Below is a small trained network, with its code and all its weights. Each question gives an input and a class and asks what happens when units are switched off, that is, made to give their printed mean instead of their output.

import numpy as np


def w(rows, s, z=0):
    codes = np.array(rows[::2]) - 128.0
    scale = np.full(codes.shape[1], s)
    scale[-1] = z or s
    return codes * scale


def norm(h):
    return h / np.sqrt((h * h).mean(-1, keepdims=True) + 1e-5)


def f(y):
    return y / 2 * (1 + np.tanh(0.7978845608 * (y + 0.044715 * y**3)))


def log_softmax(a):
    a = a - a.max(-1, keepdims=True)
    return a - np.log(np.exp(a).sum(-1, keepdims=True))


def net(x, mask):
    res = np.array(x, float).reshape(1, 2) / 4 @ E
    u = 0
    for l in range(4):
        y = f(norm(res) @ A[l][:, :-1].T + A[l][:, -1])
        res = res + np.where(mask[u : u + 7], y, B[l][:, -1]) @ B[l][:, :-1]
        u += 7
    return log_softmax(norm(res)[-1] @ U[:, :-1].T + U[:, -1])


A, B = {}, {}
E = w([
[154,12,54],'x0',
[96,75,254],'x1',
],0.0072)
A[0] = w([
[28,72,84,189],'L0N0',
[81,248,138,192],'L0N1',
[144,60,103,93],'L0N2',
[34,197,20,95],'L0N3',
[135,2,115,137],'L0N4',
[211,66,214,4],'L0N5',
[90,188,187,87],'L0N6',
],0.0065,0.0022)
B[0] = w([
[171,243,118,184],'L0N0',
[117,120,78,235],'L0N1',
[68,160,165,168],'L0N2',
[255,110,178,182],'L0N3',
[25,123,39,254],'L0N4',
[153,178,221,149],'L0N5',
[43,84,101,174],'L0N6',
],0.0062,0.003)
A[1] = w([
[140,127,135,82],'L1N0',
[122,170,169,101],'L1N1',
[175,241,192,191],'L1N2',
[137,11,255,74],'L1N3',
[129,18,97,3],'L1N4',
[19,134,110,120],'L1N5',
[101,247,206,169],'L1N6',
],0.0076,0.0027)
B[1] = w([
[125,87,155,106],'L1N0',
[102,154,89,136],'L1N1',
[43,48,27,211],'L1N2',
[255,167,136,230],'L1N3',
[57,135,131,152],'L1N4',
[204,162,97,219],'L1N5',
[75,118,17,251],'L1N6',
],0.0059,0.0032)
A[2] = w([
[124,162,87,116],'L2N0',
[100,71,216,104],'L2N1',
[179,214,15,240],'L2N2',
[164,52,102,153],'L2N3',
[197,2,85,104],'L2N4',
[60,120,238,253],'L2N5',
[188,90,172,130],'L2N6',
],0.0064,0.0026)
B[2] = w([
[152,135,194,148],'L2N0',
[202,150,95,133],'L2N1',
[143,131,213,254],'L2N2',
[78,194,132,153],'L2N3',
[50,162,139,165],'L2N4',
[221,182,2,157],'L2N5',
[118,211,148,130],'L2N6',
],0.007,0.0065)
A[3] = w([
[128,161,182,73],'L3N0',
[249,157,83,77],'L3N1',
[133,80,86,201],'L3N2',
[111,63,110,90],'L3N3',
[230,131,172,3],'L3N4',
[112,147,104,96],'L3N5',
[106,24,140,118],'L3N6',
],0.011,0.0034)
B[3] = w([
[99,91,176,138],'L3N0',
[254,139,187,255],'L3N1',
[107,208,163,182],'L3N2',
[75,111,74,135],'L3N3',
[56,149,25,184],'L3N4',
[141,111,113,145],'L3N5',
[143,201,72,140],'L3N6',
],0.0082,0.0051)
U = w([
[248,177,136,213],'0',
[36,192,30,213],'1',
[62,106,254,169],'2',
[129,84,127,9],'3',
[133,56,140,2],'4',
[132,69,120,28],'5',
],0.016,0.0075)

Each question gives the input, the list of numbers given to net, and the class t.
The units are the neurons (one row each of A and B). Each row of codes is followed by its name. A weight is (code - 128) times the scale printed after its matrix; where a second scale follows, it is the last column's (A, B and U).
mask holds one flag per neuron, layer by layer. A switched-off neuron (its flag False) gives its mean, the last column of its row in B, instead of its output. The means were averaged over made-up inputs and are rounded, as every weight is.
A unit's drop is (log p(t) with every unit on - log p(t) with that unit switched off) / (log p(t) with every unit on - log p(t) with every unit switched off).
most important unit: the unit with the biggest drop
k most important neurons: the k neurons with the biggest drops, biggest first
top k neurons in layer l: the k neurons of layer l with the biggest drops, biggest first
drop of u: that unit's drop, to one decimal
input [-1,1], class 2: most important unit : L1N5
input [-5,5], class 0: 2 most important neurons : [L2N5; L0N0]
input [-7,7], class 0: top 2 neurons in layer 2 : [L2N5; L2N4]
input [-4,1], class 1: top 2 neurons in layer 1 : [L1N6; L1N3]
input [3,-1], class 2: top 2 neurons in layer 0 : [L0N0; L0N6]
input [1,1], class 2: 3 most important neurons : [L0N4; L1N5; L2N5]
input [-7,8], class 0: 3 most important neurons : [L2N5; L1N3; L0N4]
input [-7,6], class 1: top 2 neurons in layer 0 : [L0N3; L0N1]
input [-2,2], class 2: 2 most important neurons : [L0N6; L0N0]
input [4,-2], class 1: top 2 neurons in layer 0 : [L0N4; L0N5]
input [2,0], class 2: 2 most important neurons : [L2N5; L1N2]
input [1,-3], class 2: 2 most important neurons : [L2N5; L1N3]
input [0,0], class 2: top 2 neurons in layer 2 : [L2N5; L2N6]
input [4,5], class 0: most important unit : L1N6
input [-2,-1], class 2: 2 most important neurons : [L0N1; L3N1]
input [5,3], class 1: drop of L0N4 : 1.4
input [-4,8], class 0: drop of L2N5 : 2.0
input [4,-1], class 1: drop of L3N1 : 0.4
input [-7,0], class 1: drop of L2N0 : 0.0
input [8,6], class 1: most important unit : L0N4
